Each name stands for a flat space through zero: a line, a plane or more. A row that begins with a name and a colon came from that space; any other row is followed by the name of the space it lies nearest, among the names in its block.
zile_kog: [  6 -17 -11  -6   3   4  -4  -2   8   0  -2  10   1  -7 -26  20]
[ 14  52 -29  22  40  16  32  -9 -11  11 -13  -2 -19 -24 -40  21]
zile_kog
fibe_ravol: [  0 -10 -10   4  -1  -9 -12  -1  -7  -4   9   1  -4  -2 -12  -7]
kal_ludib: [-10 -11 -11  -7 -11  -1  -2  25  11 -13  -1   0 -10   5  20   2]
[  0 -22 -23 -16 -10   7  -7  11  13 -14   5   2   4   5  11  -4]
kal_ludib
voz_genir: [  3 -18   3  -9  -5 -22   2   2 -18 -11  -5   2   6 -15   6  13]
zile_kog: [  0  12  -2   2   3   2   9  -1  -3   3  -3   3  -6  -6  17 -19]
dapop_vituv: [ -3 -20   6  -4  23 -12   4   8 -15 -20   4   3  -6 -10 -23   7]
[-15 -50  11 -13 -19 -13 -30   4  17   0  17  11   7   8 -18  24]
zile_kog
kabaf_nafo: [ 19  -9 -18  14 -17 -13 -13  17  -6 -10  14   8 -15 -20  15 -17]
[-11  -8  -5   7  -6  16   7 -12  16   5   2   0  -5   3   1  -4]
voz_genir
[ 0 -4 -9 -1  6  0  9 -5  2  2 -7 -7  4  8  0  1]
kabaf_nafo
[-10 -23  26 -15 -21 -11 -22  -7  14   1   1  -3   6  21  36 -30]
zile_kog
[-15   3  22  -6  13  13   0  -3   1 -10 -11   8   0   8  -3   2]
kabaf_nafo
[  7 -18  -9   4  18  -7  14  -9   9   4   1 -19   2   3  -9   5]
kabaf_nafo
[  6  20  17  -2 -13  14  21  -6  12   7 -17 -14 -11   0   4  20]
fibe_ravol
[-24   9  20 -15  23  11  10 -11  -5  17  -1  23   9  27 -19   9]
kabaf_nafo
[ -3 -11   4   0   8   2  15  -6   2   3   2 -11 -10   2  -6   8]
kabaf_nafo
dapop_vituv: [ 21  23   1  -2 -37  15  -3 -19  26  29  -1 -11   7   8  38  -4]
[ 18  13   7 -22  16   1  -9 -18 -11   1   0   3  16  12 -15  -8]
kal_ludib

Each name stands for a flat space through zero: a line, a plane or more. A row that begins with a name and a colon came from that space; any other row is followed by the name of the space it lies nearest, among the names in its block.
riv_bom: [ -9   7  15   0  -1   3  -7   0 -22 -15   3  -7   0  -9  -1  -3]
kep_vud: [ 13  -1  14 -15  18   6 -10  -3  -8  -1 -20   8   7  13  -9  -5]
gek_valiz: [ -2   4  25  -7  -6  17   4  -4  -9   6   4   3  -6  -5 -10 -14]
pigo_dizim: [ 27 -10  22 -14 -11  15  45   0  29  -1 -18  20  -8   7  18  20]
[ -6  -1  -4   0  -9   5  -4  13  -6   0  -1  -6  -4   8   0 -13]
pigo_dizim
potan_bekar: [  9  10  -6   7  10   1   6 -10  18   0  12 -11   6   8  11   3]
[-12 -14  10  -9 -15  -1  -6  14 -26  -3 -20  20 -16 -12 -20  -6]
potan_bekar
kema_kudi: [ -6  -5  15  -7  14   0  12 -18   8   9   1   1  -9  -1  -3   2]
sumig_vuro: [ 1  1 -5  2  1  4 -5 -3 -4  0 -5  7  8  1 -1  1]
gek_valiz: [  1   4  29  -5  -9  23   5   0 -12   7   1   3  -9  -4 -10 -22]
[ 20 -23 -28  -2  15  -5   0   0  20  13  -2   3  -6  27  14   0]
riv_bom
[ -5 -11  10   2  -3  -2  -3   1  -2   3 -12   1   6  -4  -5  -3]
sumig_vuro
kema_kudi: [  7   8 -24  12 -19 -11 -17  33 -16 -19  -4   0  15  -1   7  -5]
riv_bom: [-14  11  24  -1   4   1 -12   0 -41 -26   4 -10  -3 -12  -1  -3]
[ -9 -14 -10   2 -16   0   7  -7  11   1   0  -4   5   6  19   2]
potan_bekar
[-13 -15  -6  -1 -16   1   1  -1   3   1  -7   5  -3   0   8   2]
potan_bekar
sumig_vuro: [-11 -23  -2   1  -5  14  15  -3 -26  13  -2 -15   3   2   1  -6]
satu_birut: [  2 -11   6  -6  -9  -3 -13  -2  12  15  -3   4  14   7 -19   2]
[ -8   7  14   0   6   4  -7   0 -30 -20   4  -3  -1 -10  -3  -2]
riv_bom
[-1 -3  1 -2  4  2  3 -2  3  4 -1  0 -1  1 -3  2]
kema_kudi
[ 13  11 -35  13 -32 -13 -27  47 -23 -28  -7   4  22  -3   8  -9]
kema_kudi
[-17   6   9  14  -5 -11  13   1  -8   1  -8   5   2   3 -13   3]
pigo_dizim
[ -5   2   8   2  -6  13  28  15  -4   1 -17   4   0  14   9  -7]
pigo_dizim
[ 25 -14  11 -20   2  20   8  15  -3   6  -2  13 -18   0  14 -22]
pigo_dizim
[ 4  1  0 -4 -1  3 -4 -3  2 -1 -4  3 -1  0 -6 -3]
satu_birut
kep_vud: [-2 -1  0  2 -4  0  4  0  3  0  6 -1 -3 -3  3  1]
satu_birut: [ 7  0 -1 -3 -6  3 -4 -6  2 -1 -1  2  0  1 -9  1]
[ 0  2 -2 -1  3 -1  2  0 -2 -2 -1 -1 -1 -1  4 -1]
satu_birut
[ 16 -13   8 -19 -35  -1 -40 -19  26  21  -8  11  10   9 -57  -1]
satu_birut
[ 11   7  -3  -5  -3   6  -3  -9  -2 -10   1  -1 -11  -1  -9  -3]
satu_birut
[  3   5 -16   4 -13  -6 -10  18  -8  -9  -2   1  10   1   1  -5]
kema_kudi
[ -2  11  -6   5  15   9  18  -1 -17 -17   5  -6 -13  -7  18  -4]
satu_birut
[  3   2 -10   5  -9  -5  -9  11  -3  -6  -4   1   8  -1   2  -3]
kema_kudi
pigo_dizim: [ -1   6 -14  -3  11  -2 -10 -18  10  -3   6  -6  14  -4   2  10]
[-2  2 -9  5  0  6  0 -1 -5 -2 -1 -2 10  1  2  2]
gek_valiz
[ 16 -21 -26  -2  15  -9  -5  -3  12   3   2   3  -7  22  11   5]
riv_bom
[ 15 -13   6  -8  -1   0  -9  -3   2   0   8  11 -10 -13  -3  -1]
pigo_dizim
[-28  11   2  18  -9 -17   7   5 -19   1  -8  -5   7   5 -17   1]
pigo_dizim
[ -4 -11   5   1  -6  -5  -7   2   6  10   0   4   9   4  -6   2]
satu_birut
[ 7 -8 -6 -1  9 -3 -4 -1 -5 -5  2 -5 -2 10  7  1]
riv_bom
[ -9  -8   2   6   6 -10   5  12   4   9  -2  -1   9   3  13   6]
satu_birut
[  2   8  18   2   0 -15 -18  -9  11  -5  -5  25   7   4   2 -15]
sumig_vuro
[  3   5 -14   9 -12  -5 -13  22  -8  -9  -2   1   8   2   0  -3]
kema_kudi
[  8   0   2 -16  13  -7   0  -2 -20 -12 -32   9  15  21  -8 -10]
kep_vud
[ 0  4  5 -1  2 -2 -5  4 -6 -2 -1  4 -3 -4 -9 -5]
potan_bekar
[  4 -10  -3  -3   2  -8 -28   4 -12   5  14  -1  -8 -14 -11 -10]
pigo_dizim
[ -1   2   5  -2   2   1  -2  -2 -12  -8   1  -2  -3   0  -2   0]
riv_bom
[-13  -3   0  10   8  -4   9  11   0   9  -1   1   6   2  17   5]
satu_birut
[ -8  -5  23  -9  20   7  19 -30  14  18   3  -3 -17  -1  -5   5]
kema_kudi
[ -6  -4   4   9   0   7  -2  -1   8   9  13 -10 -11  -5   1  -6]
kep_vud
[ -2  -6  10   7  -3  -1   2  -7 -11   4  -2   8   7   4  -1 -10]
sumig_vuro
[-19  24  21   1 -18   8   7   1  -9   0  -1   1   9 -27 -13  -5]
riv_bom
[ -1   6  15   7 -13  28  11  -8 -17  -1  -3   0  17  -3  -2 -17]
gek_valiz

Each name stands for a flat space through zero: a line, a plane or more. A row that begins with a name and a colon came from that space; any other row is followed by the name of the space it lies nearest, among the names in its block.
kasa_disup: [ 20   1  21  -2  11  25   6   8   8 -11  -6  -5  15  -5  -6  -5]
[-1 -2 -6  4  3  3  4  4 11  0  2 -3 -3 -1 -4  2]
kasa_disup
rivu_bages: [  7 -17  10  -8   2   2  -5   0   9   9  -6  -6   1   0   8   5]
movi_zir: [-21  29 -10   0  -1  13  -3   5   0  -9 -12 -12  -4 -12  17  -1]
nuve_zoru: [  3   0  -7   9   5   6   2 -12   0  -7  -2 -14  -4   0 -18  -1]
ravo_sef: [-10  -4 -11 -10  -9  14   7  20  11   2 -14  -6   2   2 -10 -22]
nelov_dosu: [ -7  11  -3  13   2   3  -9  -4  -8  -8   9   3   5 -11  10  -6]
[  3   1  -2   0  26 -11  -5   0   0  12  -7  -9 -10   3  -8   0]
nelov_dosu
mifug_duleg: [ -5 -24  16   3  -5  19 -24   2 -11  28   0 -39  11   4  14 -12]
[-1  6 -4  1  9 -7 -7 -4 19 -7  2  0 -3  1  4 -6]
movi_zir
kasa_disup: [-26  -2 -19   4 -11 -20  -9   9  -7  15   2   9 -20  10   5  13]
mifug_duleg: [-19 -18  -4   0 -31 -20  29  -8   1   5   7   6  -3  26 -21   7]
[ -3  -9   9   5 -13   7   6  -5   7  -7  -3   5   8  -1  15  -6]
nelov_dosu
defan_tura: [ 14   5  -8 -14   9  -2  -5   1   5   0  19  -5  -3  -6  17 -15]
nelov_dosu: [ -4  10  -4  -5 -19   9   2   8 -16 -10  12  14  -1  -1  -8   5]
tepi_rebuv: [  5  15  -7 -17 -11   5  -2 -27   2  -3  -4   4  15   9 -14  -1]
gebor_vari: [ -6  -9 -16   5  10  16  -3   4  -2  -7   9   2   4  -9   5  -4]
[  1   0  13  13  -6   1  -6  21 -22  -4  11 -11  15  11   1   2]
defan_tura
rivu_bages: [ -1 -14   1   5  -6 -21  -6 -21   6  10 -15  12   9  -5  16 -11]
[ 0 -2 -7  3  2 -2  7 -4  7 14 -1  3  2 -6 -2  8]
ravo_sef
[  2   9  -4  -7   4   4   4   7 -10  -8  11  -3  -3  -2  -6   0]
rivu_bages
[ 10  18 -26  -1  10  -2  -4 -16   1 -22   5 -12  22  24  -5 -13]
tepi_rebuv
[  5 -33   2  -2   7  20   0   2   3  16 -18 -18  11   8  -7   4]
ravo_sef
[ -7 -10  -1   6 -12  -5  11   8   5  10   1   0   2   1   3  -7]
ravo_sef
[ 23   9  -8  -4  15 -19 -14   0  18 -14   1   4  -2  -1  -6  14]
movi_zir

Rows lie near named flat spaces through zero. A row that begins with a name and a colon came from that space; any other row is followed by the name of its block's space that it lies nearest.
zuneg_degum: [ 25 -25  14   8 -11  -5 -22 -17 -15  -2 -13 -20 -15   2 -29 -16]
[-8 -2 -5  9  8  2  9  9  7 -4  7  0  3  1 -6 17]
zuneg_degum
lol_dop: [ -5   4  -6  17 -14   3  12   6  24 -11  -3   7  -9 -15   3  -4]
kadop_puzu: [  3  14  -4  -7  -6  12  -1 -19   4  -7 -33   5  -9 -10 -10 -11]
kubo_bodip: [ 11   4 -28 -18 -22   4  11  -3  22  -4  -9 -39  17  16   3   4]
lol_dop: [  5   5   1  -4  10  -8   5  15  11   9   6  10  -7 -10  20  -6]
bavo_ter: [ -1  13  -2   3  14 -15  -6   9   7   9   7  -9  -7   2   7  -7]
zuneg_degum: [-13  -4   6  13   6   6  -9 -10 -12  -8   5  -2  -8   3 -30   1]
tubad_dovu: [ 24 -11  -6 -13 -11 -16 -20   3   5 -10   2   4   9  -3  31  14]
kun_zad: [ -2  -8   6  13  16  -4  -7  -8   5  -4   6 -21 -10   8  -3   7]
[-17   2  -6  -5 -22  -7   2   1  -2  11 -18  -4   6   1 -30   6]
tubad_dovu
[ 19  -3 -20   8  -4   1  -8 -25 -29  20 -12  22 -15 -16  -7  -4]
kadop_puzu
[ -4   2   0  20  -1   7 -17  -8   4  -4  19  -1 -13  14  18 -16]
tubad_dovu
tubad_dovu: [ 22 -18  10 -20  -6   3 -11   3  -1  -1  -8  -2  17 -16  -1  10]
